What each symbol does to the units:
J552 * J968
J552 % J908
J552 ! J716
J150 * J28
J150 % J368
J150 ! J317
J949 * J632
J949 % J961
J949 ! J457
J831 * J613
J831 % J648
J831 ! J911
J613 * J714
J613 % J911
J613 ! J486
J648 * J911
J648 % J743
J648 ! J294
J568 * J602
J568 % J666
J568 ! J68
J86 * J566
J86 % J258
J86 ! J966
J666 * J68
J666 % J203
J666 ! J348
J148 * J677
J148 % J949
J148 ! J632
J152 * J96
J152 % J991
J152 ! J727
J632 * J825
J632 % J457
J632 ! J199
J503 * J792
J503 % J874
J503 ! J155
J882 * J998
J882 % J792
J882 ! J682
J310 * J119
J310 % J144
J310 ! J885
J783 * J809
J783 % J592
J783 ! J761
J727 * J781
J727 % J879
J727 ! J768
J77 * J539
J77 % J450
J77 ! J762
J127 * J384
J127 % J434
J127 ! J474
J828 * J148
J828 % J393
J828 ! J949
J294 * J466
J294 % J210
J294 ! J625
J879 * J768
J879 % J28
J879 ! J26
J584 * J694
J584 % J384
J584 ! J29
J762 * J102
J762 % J126
J762 ! J932
J569 * J516
J569 % J148
J569 ! J677
J625 * J666
J625 % J357
J625 ! J203
J29 * J743
J29 % J599
J29 ! J900
J368 * J317
J368 % J602
J368 ! J285
J714 * J256
J714 % J486
J714 ! J917
J285 * J144
J285 % J86
J285 ! J566
J792 * J682
J792 % J155
J792 ! J986
J602 * J285
J602 % J68
J602 ! J86
J592 * J761
J592 % J534
J592 ! J261
J677 * J370
J677 % J632
J677 ! J825
J201 * J127
J201 % J303
J201 ! J434
J484 * J552
J484 % J102
J484 ! J908
J303 * J434
J303 % J615
J303 ! J572
J126 * J932
J126 % J115
J126 ! J125
J809 * J254
J809 % J761
J809 ! J72
J577 * J201
J577 % J899
J577 ! J303
J119 * J115
J119 % J885
J119 ! J934
J471 * J584
J471 % J127
J471 ! J384
J35 * J719
J35 % J809
J35 ! J254
J885 * J934
J885 % J283
J885 ! J783
J716 * J471
J716 % J201
J716 ! J127
J768 * J450
J768 % J26
J768 ! J948
J966 * J355
J966 % J245
J966 ! J237
J203 * J348
J203 % J152
J203 ! J96
J825 * J991
J825 % J199
J825 ! J521
J450 * J762
J450 % J948
J450 ! J126
J384 * J29
J384 % J474
J384 ! J599
J393 * J949
J393 % J231
J393 ! J961
J357 * J203
J357 % J370
J357 ! J152
J961 * J457
J961 % J613
J961 ! J714
J210 * J625
J210 % J516
J210 ! J357
J781 * J77
J781 % J768
J781 ! J450
J68 * J86
J68 % J348
J68 ! J258
J115 * J125
J115 % J934
J115 ! J35
J948 * J126
J948 % J119
J948 ! J115
J908 * J716
J908 % J577
J908 ! J201
J80 * J831
J80 % J694
J80 ! J648
J534 * J261
J534 % J484
J534 ! J552
J256 * J150
J256 % J917
J256 ! J368
J283 * J783
J283 % J355
J283 ! J592
J934 * J35
J934 % J783
J934 ! J809
J72 * J503
J72 % J21
J72 ! J874
J125 * J899
J125 % J35
J125 ! J719
J348 * J258
J348 % J96
J348 ! J312
J931 * J753
J931 % J471
J931 ! J584
J355 * J592
J355 % J237
J355 ! J534
J155 * J986
J155 % J753
J155 ! J80
J516 * J357
J516 % J677
J516 ! J370
J539 * J484
J539 % J762
J539 ! J102
J102 * J908
J102 % J932
J102 ! J577
J26 * J948
J26 % J310
J26 ! J119
J312 * J245
J312 % J781
J312 ! J77
J254 * J398
J254 % J72
J254 ! J503
J821 * J233
J821 % J998
J821 ! J828
J911 * J486
J911 % J294
J911 ! J466
J761 * J72
J761 % J261
J761 ! J21
J258 * J966
J258 % J312
J258 ! J245
J932 * J577
J932 % J125
J932 ! J899
J874 * J155
J874 % J931
J874 ! J753
J237 * J534
J237 % J539
J237 ! J484
J991 * J727
J991 % J521
J991 ! J879
J521 * J879
J521 % J150
J521 ! J28
J474 * J599
J474 % J821
J474 ! J233
J599 * J900
J599 % J233
J599 ! J569
J566 * J283
J566 % J966
J566 ! J355
J753 * J80
J753 % J584
J753 ! J694
J900 * J210
J900 % J569
J900 ! J516
J466 * J568
J466 % J625
J466 ! J666
J96 * J312
J96 % J727
J96 ! J781
J486 * J917
J486 % J466
J486 ! J568
J682 * J393
J682 % J986
J682 ! J231
J28 * J26
J28 % J317
J28 ! J310
J434 * J474
J434 % J572
J434 ! J821
J743 * J294
J743 % J900
J743 ! J210
J144 * J885
J144 % J566
J144 ! J283
J370 * J152
J370 % J825
J370 ! J991
J398 * J882
J398 % J503
J398 ! J792
J261 * J21
J261 % J552
J261 ! J968
J233 * J569
J233 % J828
J233 ! J148
J998 * J828
J998 % J682
J998 ! J393
J917 * J368
J917 % J568
J917 ! J602
J899 * J303
J899 % J719
J899 ! J615
J245 * J237
J245 % J77
J245 ! J539
J615 * J572
J615 % J398
J615 ! J882
J457 * J199
J457 % J714
J457 ! J256
J199 * J521
J199 % J256
J199 ! J150
J572 * J821
J572 % J882
J572 ! J998
J968 * J931
J968 % J716
J968 ! J471
J317 * J310
J317 % J285
J317 ! J144
J719 * J615
J719 % J254
J719 ! J398
J231 * J961
J231 % J831
J231 ! J613
J694 * J648
J694 % J29
J694 ! J743
J21 * J874
J21 % J968
J21 ! J931
J986 * J231
J986 % J80
J986 ! J831

In the rows, zero is written as 63.

The rows follow the links: the fewer symbols apart two units are, the more alike their rows tend to be.

Each row is also shifted at random along 2 hidden directions that mean nothing.

Some units, each with a row of numbers:
J613: 47 60 59 71 64 70 62 63 61 63 55 58 58 59 65 55 56 64 51 72 79 57 61 65 61 59 51 52 66 72 67
J119: 66 55 60 71 56 64 65 50 60 64 70 74 62 70 47 73 59 47 66 66 65 59 66 52 62 63 60 74 71 60 65
J761: 58 64 50 81 56 52 80 42 69 61 71 68 74 58 55 67 75 59 64 60 61 58 62 61 62 65 65 74 57 57 63
J210: 58 51 71 62 48 74 60 76 67 63 55 46 52 50 67 62 49 73 59 71 80 63 63 62 52 55 51 67 61 63 64
J961: 57 65 57 70 66 69 60 65 59 64 57 61 58 60 67 49 55 70 49 71 79 56 62 65 63 59 51 45 69 72 69
J484: 67 67 54 73 70 58 69 52 62 61 69 74 70 66 53 67 80 61 62 59 42 67 68 57 76 65 76 53 58 72 59
J434: 41 72 56 81 73 46 62 45 63 60 60 68 70 69 64 55 80 57 65 57 59 62 52 70 58 66 68 73 51 63 73
J615: 66 74 73 63 57 65 56 65 71 62 64 53 62 53 68 66 72 75 74 55 49 77 61 63 56 64 64 68 46 51 64
J753: 35 73 63 74 66 56 61 50 66 53 60 58 66 53 57 61 71 56 65 59 78 61 51 71 44 64 63 81 61 57 66
J781: 97 65 69 45 54 66 58 68 54 68 70 60 63 61 78 64 55 60 69 64 56 58 66 60 57 56 69 49 65 65 54
J80: 26 61 69 62 76 64 58 64 62 54 59 65 57 62 54 65 76 66 65 60 59 72 61 71 70 63 58 66 58 66 64
J155: 58 74 66 70 56 55 59 58 68 53 62 54 63 47 63 56 66 68 69 59 82 61 50 71 38 60 63 82 59 50 67
J199: 74 61 61 53 66 57 61 74 61 68 51 55 66 69 79 54 53 64 53 64 62 58 60 64 62 62 76 58 65 73 56
J72: 63 81 60 70 72 76 62 61 70 64 65 70 65 63 51 67 63 67 63 57 58 73 69 59 73 80 50 53 69 50 68
J572: 57 72 65 72 54 47 60 53 68 56 62 55 66 51 70 56 71 67 72 57 72 61 49 71 39 57 68 86 50 51 67
J516: 51 51 66 66 64 74 59 74 63 67 53 58 54 66 62 60 52 67 53 71 72 65 66 61 70 63 50 56 66 69 70
J632: 47 50 62 65 76 73 57 75 61 70 51 67 54 80 60 59 54 64 50 69 63 67 69 60 84 69 52 51 67 74 72
J450: 64 50 61 73 47 59 67 47 61 64 72 66 64 63 53 74 63 44 69 68 67 55 63 54 53 57 64 78 64 62 64
J648: 40 65 58 60 67 50 65 52 61 58 56 61 62 62 77 54 66 73 58 62 65 54 55 73 59 50 67 67 56 70 60
J152: 50 48 58 68 61 57 75 63 59 64 60 52 73 60 67 63 65 39 53 69 71 53 59 65 55 66 71 64 63 77 59
J258: 54 61 65 47 65 61 66 52 56 67 66 60 70 70 73 76 63 43 67 62 46 56 64 61 60 61 74 64 63 70 48
J127: 42 69 63 75 60 45 63 44 68 58 60 56 69 57 69 61 79 61 72 56 59 63 50 71 46 59 73 87 43 58 67
J254: 63 79 62 68 61 73 66 57 73 61 66 62 65 55 54 71 62 68 66 57 64 69 66 60 61 74 52 66 67 45 64
J602: 73 43 67 55 54 66 71 79 61 67 67 58 62 63 61 63 53 51 63 69 75 59 66 64 64 67 53 63 70 60 64
J28: 59 56 62 46 76 66 67 65 55 70 65 72 66 83 63 70 55 46 62 62 51 60 70 62 80 72 59 57 73 65 58
J77: 81 54 58 74 56 64 63 55 55 68 73 75 63 70 54 64 61 48 66 69 66 56 67 54 64 60 59 58 69 67 70
J201: 65 77 72 62 59 71 57 66 72 62 65 54 61 52 64 70 68 74 73 55 52 77 64 61 58 68 60 65 52 49 63
J885: 65 56 61 67 54 64 65 50 62 63 69 70 61 67 47 76 57 50 68 64 65 60 66 52 60 62 62 79 72 57 62
J882: 83 78 64 71 61 56 52 67 65 60 63 66 60 57 66 44 63 77 68 59 78 63 54 70 51 62 59 64 61 51 76
J384: 65 76 68 66 67 68 52 72 63 55 62 63 56 52 54 52 63 71 64 61 83 68 58 69 54 65 52 60 70 54 71
J762: 63 67 65 56 59 68 63 54 68 58 65 64 62 60 49 83 60 59 68 59 53 67 68 52 59 62 74 79 70 58 49
J931: 40 72 57 78 77 50 60 47 64 63 61 70 70 72 65 60 84 58 68 56 46 68 56 68 66 68 69 67 45 66 72
J986: 69 69 73 57 73 74 48 86 61 58 63 69 49 59 54 52 64 83 65 61 70 75 64 70 74 64 49 47 67 59 72
J792: 44 77 54 81 81 53 59 50 61 59 59 74 68 70 56 51 75 56 59 59 69 61 54 70 62 71 61 64 63 63 75
J457: 74 51 71 55 60 73 53 88 65 70 52 59 49 69 68 57 44 79 57 68 68 69 68 60 73 62 53 57 65 64 69
J102: 93 69 56 70 62 61 65 63 64 63 72 74 66 61 57 59 74 74 63 60 51 67 69 57 74 62 71 47 60 65 63
J393: 49 64 62 56 72 53 59 63 59 59 57 68 57 68 73 52 67 81 62 61 58 62 58 73 71 52 63 62 57 68 64
J831: 72 68 62 53 66 56 56 69 58 62 58 67 56 63 78 43 59 90 60 63 68 58 59 73 67 50 61 53 61 64 65
J949: 66 65 64 62 51 66 61 67 63 61 58 50 56 47 75 51 51 79 56 70 85 55 57 67 47 50 56 58 64 64 62
J716: 89 83 71 61 67 80 50 78 69 66 66 66 57 58 60 60 61 83 68 56 56 79 70 59 71 74 51 44 63 48 70
J126: 71 67 70 52 48 67 63 57 70 55 66 56 62 51 54 85 60 65 72 58 54 68 66 52 50 56 77 83 66 55 45
J317: 52 56 63 45 72 64 67 59 57 68 64 66 67 78 67 75 58 43 64 61 48 59 67 61 72 68 65 65 70 65 53
J908: 70 73 54 76 58 63 73 52 71 62 69 69 69 58 53 63 64 67 64 59 68 61 64 61 63 70 54 68 66 47 67
J998: 66 70 76 59 65 73 50 81 64 55 63 60 51 49 55 56 63 78 67 62 78 73 61 69 58 62 52 59 67 53 68

The symbols that take the first to the second take the third to the fourth, perhaps in another order. What is the fourth?
Answers are names.
A 42 59 75 52 62 59 58 69 65 54 60 56 53 54 65 64 71 79 71 60 61 70 59 72 60 52 62 75 52 61 60
B 49 52 66 66 57 73 61 71 65 64 54 52 54 58 64 61 52 67 55 71 76 63 64 62 61 59 51 61 63 67 67
C 74 80 58 70 65 74 65 61 71 63 68 69 64 60 52 63 59 71 64 58 67 68 68 59 68 76 49 57 71 45 68
D J882

A 58 48 60 65 57 58 73 67 61 63 61 48 71 56 68 62 63 43 55 70 74 54 59 65 52 63 69 64 63 74 58
B 54 54 64 45 70 64 68 62 58 68 64 66 66 78 65 74 56 44 65 62 51 59 68 62 73 69 62 66 71 63 55
C 45 66 50 80 56 54 81 37 72 59 68 64 74 56 53 72 73 55 64 59 63 58 60 62 56 68 61 83 59 52 62
D J303

A 76 53 68 42 63 68 65 75 59 70 67 66 61 74 66 68 48 55 67 63 60 61 69 62 72 68 55 61 73 56 58
B 74 72 62 58 68 69 60 60 64 61 66 72 63 66 49 75 64 64 64 58 48 70 72 52 73 66 73 58 70 65 53
C 28 46 64 60 69 62 64 64 66 66 47 57 59 76 65 70 57 57 55 66 56 64 64 61 71 64 64 76 58 73 61
D J285

A 55 71 71 67 59 60 58 59 71 61 63 53 64 55 69 68 77 70 75 55 48 75 59 65 55 63 68 73 42 54 64
B 60 81 52 81 86 57 54 58 57 63 61 83 65 77 55 43 72 61 57 59 70 63 57 70 73 75 56 47 69 64 82
C 51 45 56 70 72 63 75 68 55 68 64 67 70 73 56 62 65 35 52 71 69 56 65 64 75 74 58 52 70 76 68
D J317

A 50 63 73 57 72 69 53 76 62 56 62 64 52 59 56 59 70 76 66 61 64 74 62 70 70 61 55 58 61 62 67
B 29 57 53 78 83 73 63 59 57 67 52 71 60 77 55 57 61 52 44 71 67 61 67 62 83 71 48 42 69 82 73
C 94 67 62 54 65 67 56 66 50 71 72 71 64 71 72 60 60 55 64 66 53 58 68 58 69 62 66 36 68 72 61
D J115

A 69 64 53 78 53 53 77 48 69 60 71 67 72 56 57 64 75 65 65 60 60 60 62 61 61 62 66 70 56 57 64
B 55 75 60 75 65 50 59 53 66 57 61 63 66 59 64 53 71 65 67 58 73 61 52 70 48 63 65 75 57 55 72
C 77 59 69 62 49 76 56 81 64 63 58 51 51 49 70 51 46 81 56 72 87 61 63 63 55 55 48 52 67 62 68
D J368

A 77 54 61 70 53 64 63 55 59 65 72 72 61 68 50 70 57 51 68 68 68 57 67 53 61 60 59 68 71 59 67
B 59 66 66 58 56 63 67 51 69 55 65 58 66 54 54 84 70 60 69 57 46 68 65 54 55 58 82 78 60 62 44
C 38 56 56 61 70 50 72 55 62 63 50 52 74 69 75 64 64 45 51 64 58 54 56 65 57 64 83 71 59 80 52
D J602

A 72 62 64 64 44 56 72 54 70 56 69 54 68 44 62 75 76 68 71 58 51 66 63 57 50 52 82 77 50 61 49
B 72 78 69 64 68 75 55 70 69 65 65 64 60 60 61 65 68 76 69 56 50 78 67 60 69 73 56 52 57 53 67
C 54 57 68 40 58 61 69 56 61 65 65 54 67 65 74 80 56 47 71 61 51 57 63 62 55 59 71 77 64 61 46
D J355

A 75 59 60 56 61 57 65 74 62 65 54 51 68 61 78 55 55 60 53 66 68 56 59 65 54 61 76 59 64 73 56
B 89 61 71 36 56 68 60 74 59 68 67 60 61 66 75 68 47 62 70 62 56 60 67 61 62 60 63 59 70 56 52
C 27 59 71 59 74 62 59 64 62 55 59 62 56 62 57 65 76 69 66 60 57 71 61 71 68 60 61 69 56 66 63
D J294

A 73 61 67 62 48 73 58 76 64 62 58 49 53 47 71 52 47 80 56 71 87 59 61 65 50 52 50 55 66 63 67
B 87 46 66 55 58 70 66 87 58 70 69 64 59 67 61 57 51 57 61 69 76 60 69 63 72 69 49 51 74 60 69
C 41 73 63 72 79 68 55 64 61 55 60 68 60 61 48 57 70 60 60 61 75 68 59 70 65 71 54 58 69 62 71
D J677

A 44 53 62 46 71 62 70 57 58 68 64 65 68 78 65 77 58 40 66 61 50 58 67 62 70 69 63 70 69 65 53
B 85 59 63 61 53 62 62 57 54 67 73 62 65 61 71 66 64 51 68 67 58 55 64 58 54 55 70 52 61 71 59
C 67 55 59 62 62 57 69 71 60 65 57 53 70 60 73 56 60 51 52 67 71 54 59 66 55 63 74 56 65 76 58
D J348

A 71 59 55 62 71 59 65 73 57 67 56 60 69 69 73 51 59 53 48 67 67 56 61 65 66 67 72 46 68 79 61
B 56 42 68 50 55 64 74 70 63 66 66 56 63 64 63 73 55 46 67 66 69 58 65 63 62 66 56 77 67 58 58
C 51 42 59 65 67 63 75 68 57 67 65 63 69 71 57 65 63 37 56 69 70 58 65 64 71 72 57 59 69 71 65
D J86

A 77 69 58 67 65 62 66 58 64 61 69 71 67 62 55 68 75 67 63 58 45 69 69 55 73 63 76 53 60 69 57
B 75 73 49 80 66 62 71 53 66 64 70 79 69 66 51 57 66 66 60 60 65 62 66 61 76 74 52 55 69 53 72
C 50 68 54 66 68 60 62 56 58 61 56 63 62 62 73 49 59 71 52 67 74 53 57 70 60 55 59 52 65 72 64
D J677

A 61 79 59 70 67 74 65 57 71 62 66 67 66 61 52 68 63 65 63 58 62 70 67 59 67 77 51 60 69 48 66
B 73 79 60 74 70 58 53 65 62 60 63 70 62 62 61 44 65 71 63 60 78 62 55 71 58 67 57 58 66 55 77
C 72 52 68 61 63 78 54 87 62 69 54 61 49 69 64 53 46 77 54 71 73 68 69 60 76 64 47 48 68 66 73
D J991

A 33 65 66 65 86 69 55 68 59 56 60 72 56 69 49 60 75 64 60 61 61 73 63 70 79 69 53 52 64 69 69
B 43 61 57 73 67 70 62 62 60 63 55 60 60 62 64 55 57 62 49 71 77 57 62 65 64 61 52 50 67 75 68
C 54 71 73 62 64 70 54 72 65 53 62 57 55 48 53 60 65 71 67 60 80 70 59 70 52 63 55 66 65 54 66
D J148

A 35 51 64 70 61 71 64 65 65 63 53 53 57 61 62 65 57 60 54 71 72 62 63 62 62 61 53 64 62 71 66
B 64 50 65 47 68 67 68 71 57 70 66 68 63 78 61 69 52 49 64 64 60 60 69 63 77 71 54 61 74 60 60
C 28 53 57 59 77 53 67 57 63 66 45 59 68 82 72 67 60 51 52 62 49 60 60 63 71 66 77 74 59 78 56
D J768

A 58 60 55 77 44 49 81 42 73 57 70 58 73 48 59 71 76 62 69 60 61 59 59 62 49 58 71 86 51 54 58
B 65 77 60 75 69 53 56 58 63 59 62 68 65 62 63 48 70 67 65 59 73 62 53 70 55 65 61 66 60 55 75
C 78 78 76 57 46 76 59 70 77 60 66 47 59 41 65 73 59 81 76 56 63 76 63 59 46 65 57 74 56 39 58
D J80

A 58 64 65 52 65 54 58 67 60 59 59 64 56 63 76 51 65 86 64 61 61 62 58 73 66 50 63 64 56 64 63
B 36 49 61 65 78 67 60 69 62 70 49 66 57 82 61 63 55 60 51 68 57 67 67 60 84 69 57 58 63 75 69
C 45 61 68 53 70 56 59 66 61 58 59 65 55 64 68 57 70 80 66 60 57 67 60 73 71 54 62 65 55 65 63
D J677

